Here is a tiny trained network, its code and every weight. The questions are about switching its units off for an input and a target symbol, where a switched-off unit gives its printed mean instead of its output.

import numpy as np


def w(rows, s, z=0):
    codes = np.array(rows[::2]) - 128.0
    scale = np.full(codes.shape[1], s)
    scale[-1] = z or s
    return codes * scale


def f(y):
    return y / 2 * (1 + np.tanh(0.7978845608 * (y + 0.044715 * y**3)))


def softmax(a):
    e = np.exp(a - a.max(-1, keepdims=True))
    return e / e.sum(-1, keepdims=True)


def log_softmax(a):
    a = a - a.max(-1, keepdims=True)
    return a - np.log(np.exp(a).sum(-1, keepdims=True))


def net(x, mask):
    ids = ['ΔΘβζηω'.index(c) for c in x.split()]
    T = len(ids)
    res = E[ids] + P[:T]
    r = res
    for j in range(2):
        rows = slice(3 * j, 3 * j + 3)
        q, k, v = (r @ M[0][rows].T for M in (Q, K, V))
        z = softmax(np.where(np.tri(T) > 0, q @ k.T / 3**0.5, -1e9)) @ v
        o = O[0][rows]
        res = res + np.where(mask[j], z, o[:, -1]) @ o[:, :-1]
    y = f(res @ A[0][:, :-1].T + A[0][:, -1])
    res = res + np.where(mask[2:26], y, B[0][:, -1]) @ B[0][:, :-1]
    return log_softmax(res[-1] @ U[:, :-1].T + U[:, -1])


Q, K, V, O, A, B = {}, {}, {}, {}, {}, {}
E = w([
[89,193,99,150,215,10,205,142],'Δ',
[83,114,122,31,172,161,136,204],'Θ',
[115,216,31,103,156,166,153,143],'β',
[99,127,209,162,160,75,170,185],'ζ',
[61,169,83,89,103,74,71,189],'η',
[146,93,65,143,144,193,129,131],'ω',
],0.013)
P = w([
[75,144,38,155,165,147,145,249],'0',
[163,122,103,50,79,108,205,107],'1',
[80,119,115,83,115,142,171,103],'2',
[176,136,88,148,125,134,107,168],'3',
[182,110,120,56,100,91,165,89],'4',
[78,109,141,86,140,130,137,93],'5',
[191,158,131,155,108,125,93,154],'6',
[181,104,137,63,121,80,133,78],'7',
[74,92,157,93,166,121,102,79],'8',
[191,165,157,155,110,109,76,147],'9',
[183,109,159,66,148,63,102,71],'10',
[81,112,129,86,151,126,149,85],'11',
],0.014)
Q[0] = w([
[58,171,118,253,163,185,104,238],'H0',
[135,100,113,96,201,149,127,187],'H0',
[10,120,126,152,181,169,137,99],'H0',
[215,117,124,138,102,108,118,151],'H1',
[117,125,148,130,138,166,113,123],'H1',
[96,165,147,150,128,154,106,144],'H1',
],0.04)
K[0] = w([
[162,91,84,70,158,254,174,153],'H0',
[123,79,122,69,163,132,129,206],'H0',
[108,151,61,154,116,147,240,213],'H0',
[123,135,168,127,152,108,61,49],'H1',
[109,122,109,113,103,121,155,137],'H1',
[134,109,100,126,137,160,119,127],'H1',
],0.037)
V[0] = w([
[91,43,148,147,89,31,224,213],'H0',
[74,71,173,88,30,143,23,179],'H0',
[208,64,250,105,186,224,163,196],'H0',
[123,228,185,27,130,195,50,180],'H1',
[116,40,87,174,5,118,135,119],'H1',
[106,117,201,172,119,83,91,132],'H1',
],0.012)
O[0] = w([
[236,127,90,40,141,167,160,153,245],'H0',
[135,62,23,131,78,98,162,138,57],'H0',
[93,111,106,102,158,251,229,162,69],'H0',
[146,158,136,142,1,135,193,152,118],'H1',
[71,72,165,125,132,193,13,142,53],'H1',
[205,46,138,80,130,137,112,156,73],'H1',
],0.0087,0.011)
A[0] = w([
[115,108,149,116,99,180,156,91,62],'N0',
[69,118,180,105,101,138,151,1,50],'N1',
[83,160,95,157,98,161,146,143,48],'N2',
[56,137,118,180,154,170,142,157,160],'N3',
[153,144,134,166,119,107,83,190,17],'N4',
[110,175,153,102,66,168,134,100,73],'N5',
[30,60,140,95,110,123,189,75,180],'N6',
[113,47,112,154,134,129,173,170,63],'N7',
[175,123,173,143,145,140,139,93,174],'N8',
[126,108,148,189,156,158,86,251,134],'N9',
[111,106,148,137,150,105,99,109,59],'N10',
[117,131,137,158,63,183,50,235,56],'N11',
[144,43,166,158,110,136,180,75,115],'N12',
[106,96,101,85,74,98,112,69,130],'N13',
[145,129,61,172,140,192,61,182,25],'N14',
[92,88,102,208,105,161,132,211,54],'N15',
[153,108,103,196,121,113,102,255,84],'N16',
[38,86,124,111,161,143,144,76,126],'N17',
[111,100,152,67,151,99,127,11,2],'N18',
[145,149,95,243,162,148,97,166,19],'N19',
[110,91,154,41,109,147,161,59,126],'N20',
[95,121,120,117,177,95,130,137,106],'N21',
[156,114,89,132,144,151,87,84,124],'N22',
[110,70,96,203,151,157,141,80,144],'N23',
],0.012,0.005)
B[0] = w([
[140,180,148,80,108,80,165,144,138],'N0',
[115,150,59,101,140,107,40,231,178],'N1',
[122,105,163,180,148,216,99,94,195],'N2',
[107,87,101,89,66,123,176,127,220],'N3',
[128,84,79,140,147,200,153,131,160],'N4',
[143,99,114,197,114,99,115,150,176],'N5',
[160,133,107,182,103,248,136,117,155],'N6',
[78,94,131,110,102,182,84,96,156],'N7',
[116,103,100,91,132,163,73,110,255],'N8',
[182,165,168,98,83,75,93,73,168],'N9',
[150,173,92,123,112,147,208,152,143],'N10',
[117,167,94,161,161,53,105,215,151],'N11',
[133,186,103,162,151,103,177,149,139],'N12',
[83,108,193,145,123,106,190,141,196],'N13',
[117,122,180,209,84,63,154,126,162],'N14',
[59,98,87,48,166,67,128,143,156],'N15',
[126,166,156,139,139,164,31,95,186],'N16',
[65,127,106,70,128,182,132,82,167],'N17',
[155,152,141,157,52,159,114,135,239],'N18',
[209,133,155,150,144,143,214,150,174],'N19',
[111,121,140,215,197,83,109,118,234],'N20',
[111,39,146,128,133,154,104,129,197],'N21',
[83,101,171,115,137,108,147,152,167],'N22',
[104,89,173,70,100,60,130,132,139],'N23',
],0.015,0.0066)
U = w([
[216,191,162,76,21,233,162,109,138],'Δ',
[192,183,124,168,22,251,247,141,37],'Θ',
[155,193,83,144,44,179,163,200,3],'β',
[183,123,85,96,151,187,231,175,192],'ζ',
[144,126,163,94,1,147,249,147,228],'η',
[100,130,87,72,29,250,196,145,131],'ω',
],0.0035,0.0027)

Each question gives the input, a string of symbols that net reads in full, and the target symbol t.
The units are the heads (3 rows each of Q, K, V and O) and the neurons (one row each of A and B). Each row of codes is followed by its name. A weight is (code - 128) times the scale printed after its matrix; where a second scale follows, it is the last column's (O, A, B and U).
mask holds one flag per unit, heads first, then neurons. A switched-off unit (its flag False) gives its mean, the last column of its rows in O or B, instead of its output. The means were averaged over made-up inputs and are rounded, as every weight is.
A unit's drop is (log p(t) with every unit on - log p(t) with that unit switched off) / (log p(t) with every unit on - log p(t) with every unit switched off).
The circuit of an input: a set's keep is (log p(t) with only the set's units on - log p(t) with every unit switched off) / (log p(t) with every unit on - log p(t) with every unit switched off). Starting from the 12 units with the biggest drops (on a tie, the unit counted first), units are removed one at a time, each time the one whose removal leaves the highest keep (on an exact tie, the one counted first), for as long as the keep stays at least 0.8.
units of the circuit, in order: the units of the circuit, biggest drop first
unit that matters most: the unit with the biggest drop
k most important neurons: the k neurons with the biggest drops, biggest first
heads that matter: for each layer, one digit per head in row order, 1 if its drop is at least 0.15 and else 0, layers parted by /
input β ζ β, target β: units of the circuit, in order	[H0 N1 H1]
input ζ ω Δ, target ζ: heads that matter	10
input Θ ω ω β η Δ β Δ Δ, target Θ: units of the circuit, in order	[H1 H0 N6]
input ω Δ ζ β ω ω ω β Δ, target ω: heads that matter	11
input Δ η ζ ζ β Θ β ω Δ, target Δ: units of the circuit, in order	[H0 N18]
input ζ ω β β ω, target ζ: units of the circuit, in order	[H0 N20]
input β ω Δ, target β: heads that matter	11
input ζ Θ Δ η β Δ β Δ ζ ω ω, target ζ: units of the circuit, in order	[H0 N20 H1]
input η η η β ω, target η: units of the circuit, in order	[H0 N13]
input Θ β ω Δ ζ β, target Θ: most important neuron	[N2]
input ω Θ ω ζ ζ η Δ Δ ω η ζ Θ, target ω: units of the circuit, in order	[H1 N17 H0]
input ζ ω ω β, target Θ: units of the circuit, in order	[N19 H0 H1 N14]
input ζ ζ ω η ω η Θ ω ω β η η, target ζ: units of the circuit, in order	[H0 N20 N18]
input Θ ζ Δ Δ η η ω ζ ζ, target Θ: units of the circuit, in order	[H0 H1 N6]
input Θ β ω, target Θ: unit that matters most	H1
input ζ ω β ω ζ ω Θ, target ω: heads that matter	10
input ω ω η ζ ω Θ ω ζ β ω Θ ω, target ω: heads that matter	11
input ω β ω ω Δ η ω ω ω β, target η: heads that matter	11
input Δ ω Δ β ω Θ ω Θ, target Δ: units of the circuit, in order	[H0 N18]
input β ω Δ Δ β ω η β, target η: heads that matter	10
input ω ζ ζ η Θ η ω η Δ β ζ Δ, target ω: heads that matter	11
